What each symbol does to the objects:
~: NB->ZS, NT->ZB, GH->ML, CT->LF, TD->NQ, DS->RH, QC->RJ, FR->QQ, NQ->TD, GS->PQ, GF->MM, MP->TZ, QM->CL, ZS->NB, DD->RQ, JR->TQ, MM->GF, DG->FF, TB->HJ, LF->CT, ZB->NT, NH->CH, FT->BR, LT->ZT, RH->DS, GN->FJ, RT->NC, GQ->HB, BL->QH, HT->SR, SN->ZP, BR->FT, ML->GH, JQ->HR, FJ->GN, TL->QD, ZP->SN, HG->QT, TZ->MP, HR->JQ, QJ->RC, ZT->LT, RQ->DD, FF->DG, PQ->GS, CZ->PP, HJ->TB, PP->CZ, QD->TL, RC->QJ, SR->HT, CL->QM, HB->GQ, CH->NH, NC->RT, QQ->FR, TT->TH, ZG->PJ, RJ->QC, PJ->ZG, QH->BL, QT->HG, TH->TT, TQ->JR
§: NB->JQ, NT->ZG, GH->QH, CT->DS, TD->ZT, DS->CT, QC->FT, FR->CH, NQ->LT, GS->RC, GF->ZP, MP->HT, QM->HB, ZS->HR, DD->TH, JR->TL, MM->SN, DG->NC, TB->FJ, LF->RH, ZB->PJ, NH->QQ, FT->QC, LT->NQ, RH->LF, GN->HJ, RT->FF, GQ->CL, BL->ML, HT->MP, SN->MM, BR->RJ, ML->BL, JQ->NB, FJ->TB, TL->JR, ZP->GF, HG->PP, TZ->SR, HR->ZS, QJ->PQ, ZT->TD, RQ->TT, FF->RT, PQ->QJ, CZ->QT, HJ->GN, PP->HG, QD->TQ, RC->GS, SR->TZ, CL->GQ, HB->QM, CH->FR, NC->DG, QQ->NH, TT->RQ, ZG->NT, RJ->BR, PJ->ZB, QH->GH, QT->CZ, TH->DD, TQ->QD
+: NB->QQ, NT->CZ, GH->RC, CT->RJ, TD->FJ, DS->BR, QC->LF, FR->ZS, NQ->GN, GS->QH, GF->TL, MP->DD, QM->FF, ZS->FR, DD->MP, JR->ZP, MM->QD, DG->CL, TB->ZT, LF->QC, ZB->PP, NH->JQ, FT->RH, LT->HJ, RH->FT, GN->NQ, RT->HB, GQ->NC, BL->PQ, HT->TH, SN->TQ, BR->DS, ML->QJ, JQ->NH, FJ->TD, TL->GF, ZP->JR, HG->PJ, TZ->RQ, HR->CH, QJ->ML, ZT->TB, RQ->TZ, FF->QM, PQ->BL, CZ->NT, HJ->LT, PP->ZB, QD->MM, RC->GH, SR->TT, CL->DG, HB->RT, CH->HR, NC->GQ, QQ->NB, TT->SR, ZG->QT, RJ->CT, PJ->HG, QH->GS, QT->ZG, TH->HT, TQ->SN
$: NB->JR, NT->QM, GH->RQ, CT->NQ, TD->LF, DS->LT, QC->FJ, FR->SN, NQ->CT, GS->SR, GF->NH, MP->QJ, QM->NT, ZS->TQ, DD->ML, JR->NB, MM->CH, DG->PP, TB->FT, LF->TD, ZB->CL, NH->GF, FT->TB, LT->DS, RH->ZT, GN->RJ, RT->QT, GQ->PJ, BL->TH, HT->PQ, SN->FR, BR->HJ, ML->DD, JQ->TL, FJ->QC, TL->JQ, ZP->QQ, HG->NC, TZ->RC, HR->QD, QJ->MP, ZT->RH, RQ->GH, FF->CZ, PQ->HT, CZ->FF, HJ->BR, PP->DG, QD->HR, RC->TZ, SR->GS, CL->ZB, HB->ZG, CH->MM, NC->HG, QQ->ZP, TT->QH, ZG->HB, RJ->GN, PJ->GQ, QH->TT, QT->RT, TH->BL, TQ->ZS
&: NB->ZB, NT->ZS, GH->RH, CT->BL, TD->TT, DS->ML, QC->GS, FR->CZ, NQ->TH, GS->QC, GF->NC, MP->HJ, QM->TQ, ZS->NT, DD->LT, JR->CL, MM->RT, DG->ZP, TB->TZ, LF->QH, ZB->NB, NH->HG, FT->RC, LT->DD, RH->GH, GN->HT, RT->MM, GQ->TL, BL->CT, HT->GN, SN->FF, BR->QJ, ML->DS, JQ->PJ, FJ->SR, TL->GQ, ZP->DG, HG->NH, TZ->TB, HR->ZG, QJ->BR, ZT->RQ, RQ->ZT, FF->SN, PQ->RJ, CZ->FR, HJ->MP, PP->QQ, QD->HB, RC->FT, SR->FJ, CL->JR, HB->QD, CH->QT, NC->GF, QQ->PP, TT->TD, ZG->HR, RJ->PQ, PJ->JQ, QH->LF, QT->CH, TH->NQ, TQ->QM
^: NB->PQ, NT->QC, GH->CH, CT->PP, TD->FF, DS->HG, QC->NT, FR->QH, NQ->DG, GS->ZS, GF->DD, MP->TL, QM->FJ, ZS->GS, DD->GF, JR->HT, MM->RQ, DG->NQ, TB->HB, LF->CZ, ZB->RJ, NH->ML, FT->ZG, LT->NC, RH->QT, GN->CL, RT->ZT, GQ->HJ, BL->QQ, HT->JR, SN->TT, BR->PJ, ML->NH, JQ->QJ, FJ->QM, TL->MP, ZP->TH, HG->DS, TZ->QD, HR->RC, QJ->JQ, ZT->RT, RQ->MM, FF->TD, PQ->NB, CZ->LF, HJ->GQ, PP->CT, QD->TZ, RC->HR, SR->TQ, CL->GN, HB->TB, CH->GH, NC->LT, QQ->BL, TT->SN, ZG->FT, RJ->ZB, PJ->BR, QH->FR, QT->RH, TH->ZP, TQ->SR

The rows follow the links: the fewer symbols apart two objects are, the more alike their rows tend to be.

Each row is also shifted at random along 4 hidden directions that mean nothing.

Rows with their objects:
70 28 5 12 34 -12 10 11 -41 -2 4 24 -12 -6 4 39 -2 42 0 17 -15 -16 -25 7 -21 -52 4 -14 1 34 17 41 9 -18 39 -13 17 38 11 -33 -17 -12 11 17 19 14 -22 -20 -23 -26 -12 -> NQ
24 38 -45 24 21 -15 -40 -6 -28 -64 -2 22 8 -24 -4 23 28 71 18 -16 -68 -14 -47 1 13 -52 -5 2 -12 6 13 -18 -8 46 -29 28 -14 44 31 -4 33 21 -22 -9 -17 5 11 -29 14 -21 47 -> DD
-46 22 29 25 -17 -11 -4 -31 -2 -15 35 -29 -20 4 -22 -12 6 2 -30 14 24 18 20 -1 -40 -64 -15 -18 8 -5 0 43 -24 11 -3 27 17 19 -25 -28 -1 2 1 16 19 22 -42 -12 17 28 7 -> NC
23 9 5 -15 0 6 25 -13 -22 28 -22 38 -3 -29 -6 37 -17 2 -10 -10 10 -42 -11 36 -3 25 30 -18 32 41 -10 -13 23 -41 49 -17 11 -9 12 5 -32 11 13 -11 -11 -14 -24 -30 -15 -21 -46 -> FJ
59 10 3 22 -16 10 -17 -34 57 -23 3 -52 -10 -36 -59 -37 9 6 -33 -31 13 -17 -5 2 13 -3 -5 -28 -27 0 -16 -42 -9 19 -63 51 -7 -13 42 15 8 -3 14 -4 -35 -3 1 4 23 22 27 -> TL
-62 -12 18 -7 -29 -7 -6 -2 -10 6 25 18 0 37 44 -19 10 -29 -2 32 1 31 35 -31 -30 -3 -36 26 8 -31 0 37 -25 37 13 7 30 7 -70 -6 27 15 -16 -16 24 23 -22 2 31 17 8 -> QT
-1 -9 -2 -16 -18 -16 0 -71 -24 -18 6 17 -44 -13 -57 33 18 9 -10 -12 12 -24 -17 29 20 10 -1 -29 18 37 -37 -18 -25 34 11 12 9 -10 21 -13 -4 24 -13 21 -7 -17 -35 -60 -5 33 -50 -> TB
65 14 -34 20 -11 2 -45 4 37 14 -12 -41 -3 -50 -43 -10 -28 7 -22 -11 1 -56 26 -37 6 18 43 -27 -58 7 -43 -22 -4 95 -27 14 -12 -25 26 8 -14 3 -2 11 -4 -6 26 -21 72 23 35 -> TQ
-14 15 19 14 -39 24 20 -3 25 -40 -24 -72 -49 -7 -45 -27 -11 -41 10 22 29 75 -18 5 -4 -56 -15 -22 -13 -27 3 -9 39 -76 0 6 1 14 3 -13 12 73 21 1 3 28 -18 -4 -48 59 -3 -> MM
16 38 19 -15 33 6 31 13 -6 5 50 23 58 36 69 2 7 5 -4 23 -8 24 52 -38 -34 -19 -28 24 37 -54 40 39 6 -4 4 2 16 21 -70 -5 15 -24 38 -67 -15 6 -35 62 37 -34 24 -> HG
9 2 19 -8 6 -1 26 -55 -8 -13 11 17 -22 -25 -54 19 4 14 -26 -22 14 -25 -16 46 11 3 -1 -10 28 41 -3 -21 -33 -19 -6 37 5 -11 37 -15 -11 -4 -3 11 -25 -18 -32 -21 -36 5 -32 -> HJ
11 17 -17 5 -13 28 -10 -6 48 -3 -6 -40 4 -48 -38 5 -23 -13 -13 -25 16 -10 32 -25 13 18 10 -27 -14 -26 -22 -28 11 41 -8 15 -14 -26 4 -1 12 29 25 -29 -21 -11 -17 -2 48 17 13 -> QD
-128 -8 -7 31 -12 -15 -29 -1 53 32 -8 -50 -17 -49 -25 -32 -10 4 -32 -7 19 -44 10 -23 -8 -19 33 -32 -49 10 -27 1 -14 40 -41 34 -9 -19 47 27 -21 -22 -3 16 -12 -2 26 -10 48 23 33 -> JR
-109 13 -11 10 24 8 -33 -9 -11 -35 22 -14 -8 -38 -66 29 4 38 -2 -46 -12 -40 -30 13 33 9 15 -28 -8 26 -35 -42 -16 86 -24 23 -25 -8 49 -29 17 -9 0 39 6 -14 1 -21 22 -13 2 -> MP
-23 -47 4 -22 -36 -9 4 -67 -20 6 -4 46 -11 8 0 1 38 -11 -3 -4 -14 -19 -14 39 32 62 -24 5 15 9 -14 -32 -44 -11 -3 17 0 -13 5 15 -9 4 -46 2 -10 -16 -2 -23 -28 19 -45 -> FT
-23 13 -34 -2 -4 8 -9 16 -22 12 -34 -2 1 -48 -23 32 -14 7 11 -30 -11 -21 -15 19 30 30 48 -30 -16 30 -24 -33 29 -2 18 -17 -21 -6 39 11 -11 14 -1 -1 -22 -13 18 -24 -8 -13 -15 -> SR
55 3 37 9 -40 -11 5 -64 37 4 15 4 -4 -24 -41 -38 19 -15 -67 13 24 -38 26 19 -12 -18 -10 -22 15 12 13 -10 -28 -28 -51 63 17 -14 30 43 -19 -11 3 -34 -60 2 -29 -1 1 25 -1 -> GQ
5 -14 -5 -19 15 24 33 28 -16 -48 -21 -9 -1 43 17 11 -1 -24 62 -3 -12 77 -40 16 38 12 -23 23 15 -28 18 -23 37 -63 27 -39 -20 12 -20 -39 34 38 1 23 18 -8 3 20 -65 5 -23 -> GH
-58 -28 12 -30 29 3 7 -32 -18 3 36 36 -2 27 -2 17 17 4 14 -13 16 -16 -10 26 25 43 -16 20 35 5 -1 -8 -39 11 1 -4 -1 -19 -4 -26 5 -44 0 19 22 -21 -11 10 -15 -24 -51 -> BR
-13 -9 4 -25 38 35 49 16 15 -15 -6 -8 17 0 -9 18 -13 -3 43 -54 25 21 -17 32 45 42 -18 17 27 -20 11 -55 19 -58 -10 -19 -36 -20 -2 -26 3 -24 33 1 -1 -22 4 58 -59 -21 -31 -> QJ
-8 -28 13 -20 -12 -16 -14 10 16 57 5 6 14 14 35 0 -15 -27 -8 7 44 -22 51 -17 -7 58 14 8 -14 -11 -34 22 -19 48 25 -18 19 -29 -36 9 -14 -25 14 8 21 -8 2 -7 51 4 -22 -> NT
9 12 12 -12 18 31 -1 12 43 1 30 -35 25 10 -3 -11 -22 -2 11 -33 30 -6 36 -26 22 23 -5 7 -7 -43 -28 -28 -22 46 -41 29 -28 -36 -13 -23 11 -40 37 3 24 -9 17 60 31 -6 12 -> JQ

Where do the symbols, taken in turn from left to right, take each start?
Answers are names.
-30 -38 -38 17 -28 -26 -42 10 -12 -13 -42 2 1 17 24 -24 29 -9 40 31 -62 15 -67 -1 29 1 -9 23 -19 19 2 -24 7 -22 -17 -13 -9 8 14 43 12 27 -74 27 0 4 51 -28 -28 15 13
+ § $ => TZ
87 18 -6 15 4 -17 -13 4 2 22 6 53 50 11 75 -31 39 11 -23 48 -38 -17 39 -38 -30 -26 -11 34 -2 -12 35 41 -16 -3 -30 14 22 28 -26 49 -5 -37 -15 -62 -34 25 4 20 34 -27 58
^ § => DS
-12 16 -6 -22 3 38 9 25 34 6 18 -10 42 7 27 -7 -28 -21 17 -36 12 14 42 -31 11 60 7 8 -4 -64 -13 -25 14 18 -15 7 -26 -39 -43 3 15 -9 29 -28 -6 -17 -4 60 39 4 3
~ & ~ ^ => FT
-48 10 -16 29 27 -21 -12 35 -16 -18 -19 -11 -17 -10 -18 4 -6 34 10 -2 -27 0 -30 6 -7 -56 18 -19 -13 23 24 8 36 -21 12 -28 -14 35 36 -17 -4 8 1 21 17 5 18 -19 -29 -20 22
+ + ^ => ZP
-28 -16 -15 -9 -7 14 -11 39 46 42 -16 -17 20 -9 16 -33 -15 -32 11 -9 20 -1 31 -31 10 57 16 8 -30 -28 -14 -28 18 -15 -16 -18 1 -39 -1 27 -9 -15 -4 -19 -2 -6 37 23 25 9 5
$ § $ $ => QD
64 28 7 10 30 -15 -7 -18 -48 -51 33 35 -10 12 -15 36 21 52 2 -9 -25 -8 -32 16 -7 -48 -7 -9 14 18 11 17 -23 41 10 7 11 36 3 -41 4 7 8 13 5 6 -41 -20 -7 -30 -8
$ ^ => HG
3 9 -19 -6 44 0 -18 13 -8 -6 -8 -8 2 -42 -32 27 -27 31 4 -40 -3 -51 -27 10 20 11 37 -25 -18 34 -24 -28 10 43 -6 -8 -31 -19 48 -13 -17 -25 10 41 1 -21 26 -19 3 -39 6
& & => HT
39 2 20 30 -33 -37 -10 -6 -3 8 -5 -41 -41 8 -7 -11 -11 -7 -20 41 19 17 13 -7 -44 -51 14 -23 -19 12 -6 50 -4 18 35 -5 36 15 -8 2 -16 32 -7 26 33 26 -22 -42 4 38 -7
^ § $ => RH
-8 -42 19 -13 -31 -3 -24 -50 23 21 26 -9 -9 27 -1 -27 5 -30 -19 0 37 -13 50 -19 1 53 -14 7 0 -20 -53 -1 -59 69 -16 24 6 -31 -33 -1 5 -11 -18 20 27 3 -17 -16 44 39 -16
& ^ + ^ => CH
-58 -55 31 -17 -1 -24 37 -17 3 48 -1 18 -12 20 9 -13 -2 -24 8 1 26 -3 -32 57 16 45 -14 23 26 40 10 -6 -10 -102 -1 0 6 -16 15 16 -31 -54 -17 29 -6 -20 6 4 -79 1 -52
§ & § => PQ
-128 -19 -22 -16 29 -3 -3 25 8 26 -7 23 31 -1 13 -1 3 17 20 -21 -24 -39 -19 7 30 61 13 8 -9 24 -10 -38 0 -1 -16 -11 -23 -20 22 10 -18 -42 -14 25 10 -16 58 19 -6 -29 -6
§ $ ~ => TZ
3 20 -8 -34 15 43 21 -4 -3 -16 -10 -12 -7 -35 -34 62 -30 8 11 -57 9 4 -6 17 32 31 21 -22 11 -7 -6 -50 33 4 18 -18 -20 -26 13 -39 8 38 40 -9 -10 -17 -13 9 -19 -15 -30
^ $ $ ^ => TZ
30 27 5 38 7 10 4 47 22 -8 -6 -61 -8 -17 -11 -23 -28 9 -6 13 17 29 -3 -16 -33 -67 6 -21 -18 -7 8 29 33 -25 -5 -7 3 8 6 -11 -5 -7 24 14 14 14 7 10 1 2 37
~ & ~ => DG
-20 5 -35 30 -14 -18 -24 18 -29 -19 -41 -10 -32 -22 -12 1 10 15 18 14 -49 0 -50 8 10 -35 20 -14 -29 34 -5 -12 23 11 6 -16 3 39 45 27 0 41 -39 13 -6 21 33 -48 -9 -1 29
& + $ => QC
40 -1 12 -15 48 2 33 37 -42 18 28 42 18 48 49 31 -8 5 16 10 -7 17 -14 10 -22 -9 -10 36 25 14 39 48 17 -35 32 -38 10 17 -29 -28 0 -39 20 13 33 -9 -5 29 -36 -53 -27
& ^ § => NH
12 19 8 19 -20 19 13 -3 17 -45 -6 -59 -15 -13 -32 -42 -6 6 -6 10 10 51 -18 -9 -11 -74 -17 -20 -16 -17 18 1 28 -50 -27 26 6 15 12 -11 14 25 27 -6 -11 22 -18 10 -22 31 33
& ^ => LT
32 -37 0 -18 -28 -30 -9 -5 -41 10 -10 39 -16 33 22 -5 23 -13 15 47 -13 16 -39 13 -8 18 -13 33 12 23 11 21 -9 -53 15 -34 15 24 -8 17 -11 15 -47 29 9 15 19 -36 -46 25 -26
~ & § => ML
9 1 -34 22 -16 -11 -34 26 23 13 -26 3 28 7 42 -50 22 -11 16 45 -51 7 -7 -57 -4 -3 -5 32 -46 -26 9 3 3 21 -38 -1 7 13 -19 61 16 3 -39 -33 -8 33 51 8 38 4 71
^ § => GH
